Table B holds the same points as the rows below and some others, measured another way and shuffled. Each row below is followed by which row of B it is.
B:
1: [-188, -84, 165, -67, 64, -142, -158, 16, -121, -18, 5, -71, -135, -34, 51, -150, 64, -241]
2: [-138, -35, -92, -20, 44, -71, -15, 119, -128, -67, 102, -102, -89, 11, 36, 13, 133, -170]
3: [118, -7, -162, -138, -26, -214, 46, -3, 4, -5, -52, 20, 71, 282, 47, 314, -70, 5]
4: [179, 29, -99, 443, 18, 208, 6, 135, 62, -21, 67, -203, 298, -7, -219, 161, 163, 46]
5: [-352, -75, 155, -399, 39, -101, 216, -104, -221, 294, 9, 95, -291, -293, 84, -410, -90, -316]
6: [178, -40, 41, 198, 13, 72, -84, 68, 45, -115, 24, -180, 140, 158, -104, 140, 170, 21]
7: [-409, 43, 202, -165, -12, 283, 134, -121, -53, 98, -52, 136, -99, 10, -223, -263, -72, -118]
8: [-28, -121, 122, -213, 32, -199, -106, -55, -55, 147, -83, -38, -16, 100, 29, -51, -86, -80]
9: [90, -17, 18, -144, 17, -78, 81, -75, -14, 148, -54, 1, 160, 131, 2, 72, -51, -12]
10: [124, -27, 79, -60, -59, 21, 286, 45, 35, -4, 100, 2, 52, 45, -69, 59, 194, 147]
11: [210, -37, -87, 238, -49, 139, 257, 230, -6, -116, 182, -172, 105, 56, -111, 163, 344, 146]
12: [-98, 24, 14, 297, -31, 104, 117, 171, -9, 29, 60, -17, 172, -33, -209, 34, 124, 70]
13: [164, -59, 39, 10, 17, -10, 2, 4, -3, 63, -33, -113, 163, 161, -44, 92, 50, 22]
14: [54, -70, 19, 96, 2, -102, -5, 87, -31, 103, -32, -69, 153, 82, -63, 76, 16, 25]
15: [-242, -8, 107, -555, 36, -338, 214, -133, -215, 219, -57, 218, -65, 96, 255, -117, -117, -211]
16: [-305, -32, 6, 22, -4, -24, 2, 63, -82, 165, -43, 48, -18, -49, -147, -91, -111, -79]
17: [75, -140, 144, -366, -94, -135, 382, -86, -146, 164, -86, 83, -312, 32, 97, -89, -65, -131]
18: [-62, 13, 88, -3, 0, -56, 54, -52, -41, 106, -87, 63, 72, 44, -42, 10, -80, -113]
19: [-231, -28, 138, -277, 16, -158, 10, -178, -89, 263, -172, 144, -73, -14, 4, -146, -281, -224]
20: [111, -15, -188, 194, 38, 2, -2, 178, -29, -10, 89, -178, 238, 114, -63, 199, 150, 41]
21: [-94, -34, -21, 156, -63, 304, 77, 89, 49, 57, -29, -55, 83, 151, -354, 38, 1, 155]
22: [-359, -95, 117, -329, -30, 41, 12, -59, -91, 198, -128, 96, -123, 200, -159, -166, -194, -13]
23: [193, -82, -50, 154, 16, -9, -65, 131, 33, -24, 55, -203, 184, 143, -93, 161, 155, 103]
24: [71, -91, -75, 146, -41, 107, 295, 201, -134, 14, 136, -158, -125, -121, -56, -26, 226, -63]
25: [-239, 97, 63, 54, 23, 20, 107, -40, -80, 89, -39, 123, 85, -57, -59, -59, -57, -194]
26: [-41, -68, -54, -134, -13, -15, 323, 48, -184, 225, 25, -14, -86, -99, 27, -103, 5, -134]
27: [70, -126, 31, -98, -9, -241, -127, 7, -19, 88, -127, -47, 22, 235, -1, 134, -115, -9]
28: [-355, 40, -7, -158, 8, -182, 28, -104, -159, 171, -168, 195, -155, -23, 31, -53, -300, -357]
29: [-434, 101, 86, -230, 12, -25, 169, -189, -128, 296, -157, 283, -22, -76, -45, -187, -317, -281]
30: [-172, -184, -49, 30, -56, 50, -108, 193, -24, 116, -48, -115, -36, 208, -284, 18, -61, 178]
31: [103, 22, -43, 208, 0, 145, 104, 121, 50, -126, 159, -142, 126, -18, -129, 102, 272, 53]
32: [-195, 61, -6, -163, 30, -64, 193, -33, -125, 41, 57, 88, -60, -75, 76, -61, 36, -222]
33: [-214, -49, 121, -14, 26, -79, -46, 60, -110, 18, -1, -9, -53, 18, -27, -92, 44, -134]
34: [-232, -18, 59, 60, -31, -9, -17, 22, -3, 73, -53, 57, -67, -50, -181, -42, -95, -72]
35: [-22, -17, 91, -148, 61, -33, -2, -78, -49, 59, 4, -47, 63, 48, 31, -55, 41, -124]
36: [48, 13, 16, 233, 33, 50, -46, 75, -24, -91, 24, -115, 123, 70, -67, 97, 134, -98]
37: [106, -126, -37, 71, 28, -136, -184, 139, -36, -94, 29, -211, 12, 176, -2, 145, 128, -21]
38: [186, -48, -93, 151, 2, -6, -33, 107, 51, -40, 46, -164, 164, 135, -98, 207, 121, 81]
39: [-3, 48, -21, 158, 65, 152, 56, 24, -32, 29, 82, -114, 158, -96, -83, -28, 126, -129]
40: [95, 33, -22, 121, 62, 184, 148, 33, -19, 159, 79, -122, 344, -17, -105, -11, 136, 36]
41: [133, -94, -61, 126, -60, 58, 204, 160, -5, 4, 108, -133, -58, -69, -127, 62, 169, 70]
42: [91, -11, -100, 285, -33, 74, -58, 51, 81, 30, -72, -91, 113, 51, -225, 190, -75, 0]
43: [-72, 4, -147, 31, 16, -38, 155, 112, -121, 29, 92, -49, -10, -53, 15, 47, 88, -136]
44: [96, -114, -21, 68, 48, -61, -152, 125, -68, -64, 31, -225, 55, 185, -2, 97, 146, -45]
45: [203, -137, -61, 49, -29, -215, -176, 48, 55, 46, -121, -119, 48, 227, -72, 256, -115, 47]
46: [87, -133, -62, -76, -64, -98, 128, 96, 19, 113, 37, -68, -53, 18, -102, 76, 19, 124]
47: [18, -98, -119, 317, -36, -16, -68, 252, 8, 71, 10, -148, 166, 79, -230, 155, 35, 154]
48: [86, -136, 140, 26, -51, 175, 300, 74, -88, 56, 96, -145, -220, -192, -99, -200, 208, -68]
49: [-166, -145, 136, 260, -41, 362, -80, 265, 41, -112, 137, -231, -10, 74, -410, -128, 300, 249]
50: [-8, -4, -31, -82, 22, -116, 58, 64, -77, -73, 67, -35, 52, 162, 74, 116, 136, -57]
51: [50, 26, 261, -142, -27, -44, 94, -202, 95, 107, -116, 139, 117, 77, -77, -5, -90, 9]
52: [99, -15, 133, 39, -99, -49, 20, -54, 174, -43, -94, 82, 52, 173, -192, 193, -49, 150]
53: [-57, 58, -26, 145, -17, 16, 179, 19, -50, 167, -61, 73, 172, -17, -101, 59, -77, -68]
54: [-8, -8, -54, 232, 49, 38, -56, 71, -48, 79, -7, -126, 132, -46, -101, 26, 11, -132]
55: [1, -1, -49, 166, 75, 115, -75, 68, -57, -37, 71, -194, 101, -5, -62, 9, 145, -152]
56: [-275, -46, 140, -90, 64, -93, -78, -53, -131, 180, -59, 7, -87, -152, -9, -232, -101, -275]
57: [-340, 87, 131, 60, 57, 45, 184, 4, -163, 195, 30, 107, 85, -253, -38, -256, 13, -237]
58: [64, 8, -44, 232, -35, 59, -18, -11, 103, 82, -91, -27, 123, -3, -229, 146, -123, -2]
59: [-91, 34, -2, 153, -60, 6, 176, 103, -28, 19, -5, 80, 91, 65, -131, 108, 29, 27]
60: [30, -13, 79, 42, 46, 27, -35, -15, -43, -4, -11, -93, 101, 92, -24, 12, 75, -109]
61: [40, 36, -45, 388, -31, 142, 68, 162, 22, -110, 51, -88, 145, 42, -190, 159, 163, 19]
62: [399, -85, -197, 438, -42, 158, -66, 264, 163, -211, 146, -342, 220, 190, -252, 375, 305, 273]
63: [342, -98, -197, 545, 4, 178, -129, 374, 80, -287, 217, -439, 229, 170, -209, 321, 450, 217]
64: [-33, -43, 74, -186, 42, -183, -162, -187, 40, 210, -159, 30, 35, 10, -35, -12, -264, -144]
65: [-408, 9, 183, -390, -22, -159, 133, -162, -138, 209, -168, 288, -145, 79, 19, -163, -261, -202]
66: [39, -22, 53, 174, 51, 55, -147, 46, 35, -111, 65, -171, 64, -1, -93, 33, 163, -81]
67: [20, -24, 5, 87, 83, 36, -100, 6, -75, 33, -2, -161, 102, 27, -20, -11, 55, -185]
68: [-61, 18, -35, 185, -19, 19, 99, 93, -47, 66, -17, 8, 121, 30, -119, 81, 5, -35]
69: [-326, 79, 102, -213, 60, 15, 297, -49, -197, 94, 113, 118, -95, -215, 100, -266, 108, -289]
70: [95, -21, -167, 102, 3, -9, -2, 84, 27, -15, 46, -122, 84, 66, -92, 185, 49, -1]
71: [286, -32, -205, 322, -74, 104, 196, 260, 45, -175, 149, -186, 116, 141, -145, 332, 293, 179]
72: [17, -8, -89, -90, -42, -56, 183, 3, -12, 5, 23, 24, -88, 22, -25, 118, 0, -60]

[-287, -99, -98, 147, 111, -234, -108, 153, -143, 50, -156, -1, -18, 131, 38, -181, 67, -164, -153, -107, 76, 28, -32, 158, -304] -> 72
[55, -176, -53, -316, -45, -31, -76, 216, 99, -89, 307, 207, -155, 455, 212, -377, -55, 35, -25, -232, -72, 62, 228, -114, -117] -> 69
[-84, 193, 297, -200, -132, -61, 327, -264, 131, -18, -415, -169, 146, -302, 180, 227, -273, 107, 42, -178, -25, -150, -239, 499, 194] -> 49
[3, 7, 96, -247, -52, 15, 37, 123, 198, -39, 29, 155, -95, 385, 44, -267, -97, 144, -23, -165, -59, -10, 72, 24, 35] -> 62
[-304, 243, 191, 132, 144, 23, 116, -85, 14, 119, -422, -154, 50, -309, -155, 93, -23, -147, -44, -56, 84, -110, -549, 413, 155] -> 37
[-205, 68, -31, 114, 94, -59, 67, 39, -8, -56, -345, -110, -30, -223, -165, 73, 17, -136, -137, -17, 229, -148, -279, 301, -17] -> 61
[-248, 120, 88, 275, 223, -179, 174, -85, -13, 74, -319, -164, 61, -388, -73, 105, -36, -146, 56, -72, 224, -52, -435, 491, 65] -> 1
[159, -275, -123, 59, 40, -250, -148, 177, 67, -146, 348, 264, -235, 348, 153, -292, -50, 45, 92, -120, 24, 201, 517, -61, -78] -> 42
[-223, 251, 48, 109, 24, 8, 16, -229, 1, 25, -428, -229, 43, -524, -56, 268, -12, -235, -26, -118, 142, -173, -517, 390, 58] -> 33
[66, -141, 170, -110, 83, -63, 35, 175, 153, -9, 343, 249, -235, 406, 133, -381, -126, 129, 97, -123, -88, 209, 246, 103, 204] -> 44
[-120, -89, -34, 331, 174, -264, -103, 96, -47, 18, -90, 104, -80, 67, -65, -123, 22, -93, 37, -25, 89, 121, 131, 146, -97] -> 4
[-143, 222, 115, -38, 17, 44, 95, -87, 169, 27, -276, -77, -22, -112, -100, 22, -50, -3, -9, -126, 114, -131, -368, 296, 118] -> 66
[94, -118, -101, -111, -21, -40, -92, 118, 108, -172, 132, 152, -185, 169, 22, -157, -24, -9, 8, -108, 96, 0, 238, -36, -62] -> 25
[12, -218, -142, 187, 104, -373, -23, 45, -54, -111, 33, 77, -19, -27, 146, -59, -50, -85, 140, -114, 175, 89, 313, 131, -269] -> 34
[162, -146, -108, -61, 50, -126, 60, 141, 125, -196, 85, 145, -22, 94, 31, -112, -96, 31, 112, -126, 70, -29, 161, -73, -13] -> 57
[-31, 108, 146, -33, -4, 92, -106, -25, 135, 33, 61, 83, -208, 73, 16, -126, -49, -30, -2, -136, -108, 68, -128, 139, 278] -> 67
[-139, 17, -34, -231, -64, 72, -68, 140, 52, -36, -56, 19, -106, 212, 28, -195, 10, -57, -221, -171, -15, -93, -153, 45, -58] -> 71
[31, -174, -41, -156, 15, -119, -65, 240, 96, -74, 174, 243, -105, 493, 93, -366, -45, 78, 7, -151, -44, 78, 309, -116, -156] -> 15
[-234, -136, -86, 240, 139, -349, -169, 104, -109, 82, -30, 87, -66, 216, 93, -236, 66, -121, 7, -119, 127, 151, 209, 166, -400] -> 31
[-236, 125, 15, -80, -43, 111, -235, 41, 7, 41, -217, 33, -117, 133, -102, -118, 88, -168, -165, -93, -5, -77, -125, 33, -149] -> 3
[-211, 179, 5, 380, 140, -181, -23, -220, -85, 74, -388, -186, 103, -552, -32, 265, -7, -271, 78, -108, 103, -52, -436, 366, 33] -> 56
[-90, 95, -98, 82, 10, -98, 13, -82, 13, -103, -394, -107, 96, -318, -82, 200, -20, -153, 2, -93, 179, -194, -205, 156, -133] -> 12
[-101, 107, 218, -235, -157, 9, 205, -70, 111, -72, -331, -79, -35, -19, 71, 60, -186, 133, -172, -98, -19, -137, -81, 384, 184] -> 7
[58, -180, -100, -15, 20, -356, 247, 187, 104, -67, 173, -20, -30, 268, 323, -254, -180, 220, -162, -303, -55, 53, -136, 259, 205] -> 48
[75, -97, -120, -217, -81, -154, 290, 268, 206, -153, 63, -44, -69, 349, 174, -251, -169, 301, -359, -269, -46, -115, -291, 191, 325] -> 17
[-85, 70, 33, -254, -31, 109, 190, 125, 76, -42, -119, -119, 20, -17, 81, -74, -113, -3, -272, -221, -138, -175, -576, 170, 320] -> 24
[142, -7, 21, -129, -10, -8, 88, 9, 134, -158, -85, 93, 66, -67, 16, 32, -150, 5, 149, -123, -38, -88, 26, -46, 87] -> 47
[117, -341, 63, -54, -53, -317, -53, 149, 4, -115, 296, 284, -211, 463, 321, -304, -169, 154, 59, -109, -116, 272, 760, 77, -60] -> 21
[-91, 177, -50, -21, -58, 95, -79, -93, 49, -85, -323, -109, -22, -294, -104, 173, 6, -179, -105, -104, 68, -200, -338, 123, 56] -> 68
[110, 33, 19, -172, -128, 8, -178, -30, 209, -37, 181, 182, -168, 293, 155, -202, -69, 62, 90, -244, -123, 72, 157, -69, 36] -> 23
[154, 20, -22, -232, -67, 46, 164, 130, 292, -206, -52, 89, -85, 184, -83, -108, -128, 201, -59, -123, 76, -161, -50, 21, 205] -> 18
[-314, 281, 171, 35, 18, 118, -134, -183, -19, 162, -301, -123, -55, -259, -31, 74, 34, -251, -55, -134, -22, -57, -467, 316, 58] -> 63
[-226, -81, -78, 290, 122, -252, -147, 83, -212, 96, -110, -42, 14, -44, 140, -78, 22, -228, -145, -151, -140, 103, -190, 160, -42] -> 26
[-397, 94, 63, 397, 183, -122, -317, -70, -236, 201, -326, -14, -12, -207, -89, 22, 131, -406, 15, -15, -8, 102, -141, 193, -230] -> 20
